P: [-22   5  -3  -6  14  14  -1  -2 -23]
R: [ 2 -2 -3 -6  0  2 -1 -3 -1]
J: [-17  19  18  35   2   5   1  21  12]
N: [-18 -23 -49  -1   1   2 -28  24  25]
T: [ 16 -36 -46 -90  13  10 -11 -47 -42]
S: [-2 14 24 48 -8 -7 -3 30 33]
U: [  9  -4   8  19  -5  -8 -11  15  21]
D: [ 14 -18 -23 -49   1   1   2 -28 -20]
diff N: [-19 -23 -49  -1   1   2 -28  24  25]
0, [-18]
q: [-18 -23 -49   1   1   2 -28]
D

Y: [ 85  63 -12  17]
C: [-34  36  30   1]
K: [-34  36  30   8]
L: [ 41  50 -22  15]
B: [-12  36  31  15]
X: [-34  36  30  15]
q: [-12  36]
B
Table of tags by key:
[-34] -> Z391
[85] -> Z20
[-33] -> Z404
[1] -> Z872
[-35] -> Z627
join C 0: 
Z391
q: [-12  17]
Y
q: [-34  36  30   8]
K

F: [  0   0  -8   0   2 -10  -1  -3  -1  -4 -12  -8  -5   1  -1   1   0 -16
  -1  -4   1  -7   1   0]
Z: [  3   2 -15  -2  -3  -4  -1   4   4 -10 -11  -3 -16   3   0   3   1 -27
   0   5   1  -7   0   0]
A: [  4   2 -10  -2  -7 -11  -1  -2   5  -7 -11  -3 -12   3   1   4   2 -31
   2  -3  -2  -6   0   2]
V: [ 2 -3 -4  8 -2 19  3 -6 -2 -7 17 -6  2  6  1  4  0 -9  1 -8 -1 -4  1  1]
Q: [ -7  -3  -6  -3  17 -14  -2   1  -7  -1 -10  -7   7  -5  -6  -7  -2   8
  -5   2   6  -6   3  -3]
W: [ -1   0  -9  -2   7  -2  -2  11   0  -4 -11   2 -13   0  -3   0  -1 -14
  -2  15   5  -2   1  -2]
G: [ -6   0  -5  -3  13  14  -1  10  -5  -1  14   4  -2  -6  -5 -10  -2  -3
  -3  14   5   0  -1  -3]
H: [  3   2 -15  -2  -3  -4  -1   4   4 -10 -11  -3 -16   3   0   3   1 -27
   2 -14  -3  -8   0   2]
E: [ 7 -9 79 16 -2 -5  6  8  5 49 -6 53 28 13  9 21  2 68  4 15 -6 48  3  4]
diff F: [  0   0  -8   0   2 -10  -1  -3  -1  -4 -12  -8  -4   1  -1   1   0 -16
  -1  -4   1  -7   1   0]
12, [-5]
diff G: [ -6   0  -5  -3  13  14  -1  10  -5  -1  14   4  -2  -6  -5 -10  -2  -3
  -3  13   5   0  -1  -3]
19, [14]
diff E: [ 7 -9 79 16 -2 -5  6  8  5 49 -6 53 28 12  9 21  2 68  4 15 -6 48  3  4]
13, [13]

mever: [-22  36   3   4   9 -46]
kudol: [ 38 -18  19   9  15  -8]
Sadak: [  7 -16  -1 -26  -6  28]
nikot: [ 4 12  9 -5 -1  3]
Mized: [-2 -9  2  3  2  1]
fisup: [  0 -11  14  12 -40  -3]
gamez: [ -1 -46  29  12  17  31]
gozan: [ 55 -10  -3  15 -10  -2]
roni: [ 69 -25  12  10  10  -2]
fomot: [ -1  -7  20  11 -43   5]
nalu: [14 -5  6 -9 -1 -1]
q: [ 69 -25  12  10]
roni
diff gozan: [ 55 -10  -3  15 -11  -2]
4, [-10]
diff Mized: [-2 -9  2  4  2  1]
3, [3]
diff roni: [ 69 -25  12  10  10  -1]
5, [-2]

Tib: [-14 -38 -49  40  -8]
Balis: [ 50  22   7 -64  21]
buzo: [ 40 -12 -26  -7  20]
gofib: [-46  14  50  -8  -5]
Kegan: [23 33 50  8 -2]
fadit: [-77   9 -21 -60 -44]
baki: [ 57 -12 -25  94 -16]
Bopam: [ 57 -12 -73  94 -16]
begi: [ 5 42 39  3  0]
tuder: [23 -9 50  8 -2]
Kol: [-46  14  50  32  -5]
kep: [ 31   0 -12   3 -11]
key -> tag
[-26] -> Z480
[21] -> Z51
[19] -> Z587
[-5] -> Z893
[20] -> Z119
join buzo 4: 
Z119
q: [ 31   0 -12   3 -11]
kep

venu: [-88  64 -43 -47 -74]
keni: [-54   3  16 -76 -20]
Rofaz: [-10 -41  29 -18 -86]
Lipa: [-65   7  19 -80 -17]
Reriz: [ 41 -22 -13  15  45]
gimu: [-35  35 -19 -41  52]
zedop: [-80  61  -9 -31 -71]
key -> tag
[-17] -> Z86
[-71] -> Z570
[52] -> Z558
[-20] -> Z183
[-86] -> Z202
[-74] -> Z190
[7] -> Z714
join Lipa 4: 
Z86
q: [-54   3  16 -76 -20]
keni

Nane: [ -4  30 -35 -37  19  36  -4  30  28   6  18   3  51 -38  91  26 -19  -2
  29]
tabim: [ -4  30 -35 -37  19  36  -4  30  28   6  18   3  51 -38  91  26 -15  -7
  21]
subo: [ -4  30 -35 -37  19  36  -4  30  28   6  18   3  51 -38  91  26  12 -32
   9]
diff subo: [ -4  30 -35 -37  19  36  -4  30  28   5  18   3  51 -38  91  26  12 -32
   9]
9, [6]
q: [ -4  30 -35 -37  19  36  -4  30  28   6  18   3  51 -38  91  26 -19  -2
  29]
Nane
diff subo: [ -4  30 -35 -37  19  36  -3  30  28   6  18   3  51 -38  91  26  12 -32
   9]
6, [-4]
diff subo: [ -4  30 -35 -37  19  36  -4  30  28   6  18   2  51 -38  91  26  12 -32
   9]
11, [3]
diff tabim: [ -4  30 -35 -37  19  36  -4  30  29   6  18   3  51 -38  91  26 -15  -7
  21]
8, [28]
q: [-32   9]
subo

gokiz: [-25 -40 -20 -30   7  60  27 -54 -37 -14  20  31  -2 -14   6  -3  12  54
  14   8 -55 -14  33 -41 -12  18   3 -14 -36   8 -23 -17 -15 -15 -14   6
  39  17   3  10   2 -21 -23  53  -6  19   5 -10  69  88 -23 -13]
guf: [  4  11  14 -18  26  31 -40 -56  -5 -16  17 -60  -7 -17   3 -20   7  19
   9  58 -43  17 -13 -19   5  38 -15  20  -5  32  -8  22 -19  29  27  -1
  29 -13  14  15  -6  10  -8   3   0 -42   9 -25 -41  -8 -42 -30]
ronun: [-36   6 -20 -30   7  60  27 -54 -37 -14  20  31  -2 -14   6  -3  12  54
  14   8 -55 -14  33 -41 -12  18   3 -14 -36   8 -23   6  39 -14  17 -15
 -15 -17   3  10   2 -21 -23  53  -6  19   5 -10  69  88 -23   0]
q: [  6  39 -14  17 -15 -15 -17   3]
ronun
q: [-25 -41]
guf
Table of tags by key:
[-55] -> Z466
[17] -> Z753
[-14] -> Z748
[16] -> Z668
[-56] -> Z247
[-13] -> Z254
join guf 21: 
Z753
q: [-36   6 -20 -30   7  60  27 -54 -37 -14  20  31  -2 -14   6  -3  12  54
  14   8 -55 -14  33 -41 -12  18   3 -14 -36   8 -23   6  39 -14  17 -15
 -15 -17   3  10   2 -21 -23  53  -6  19   5 -10  69  88 -23   0]
ronun
q: [-25 -40 -20 -30   7  60  27 -54 -37 -14  20  31  -2 -14   6  -3  12  54
  14   8 -55 -14  33 -41 -12  18   3 -14 -36   8 -23 -17 -15 -15 -14   6
  39  17   3  10   2 -21 -23  53  -6  19   5 -10  69  88 -23 -13]
gokiz
q: [  8 -23   6  39 -14]
ronun

voma: [-38 -18  -5  11 -16   7 -15  18  -2   5  -4  18]
busig: [ -3   0 -18  25 -31  20  -9 -11  19  43  -4  26]
mol: [ -3   0 -18  25 -31  20  -9 -24 -17 -18 -41  -5]
sanis: [-38 -18  -5  11 -16   7 -15  18 -55   5  -4  18]
diff mol: [ -2   0 -18  25 -31  20  -9 -24 -17 -18 -41  -5]
0, [-3]
diff voma: [-38 -18  -5  11 -16   7 -15  17  -2   5  -4  18]
7, [18]
diff mol: [ -3   0 -18  25 -31  21  -9 -24 -17 -18 -41  -5]
5, [20]
q: [-38 -18  -5  11 -16   7 -15  18  -2   5  -4  18]
voma
diff busig: [ -3   1 -18  25 -31  20  -9 -11  19  43  -4  26]
1, [0]

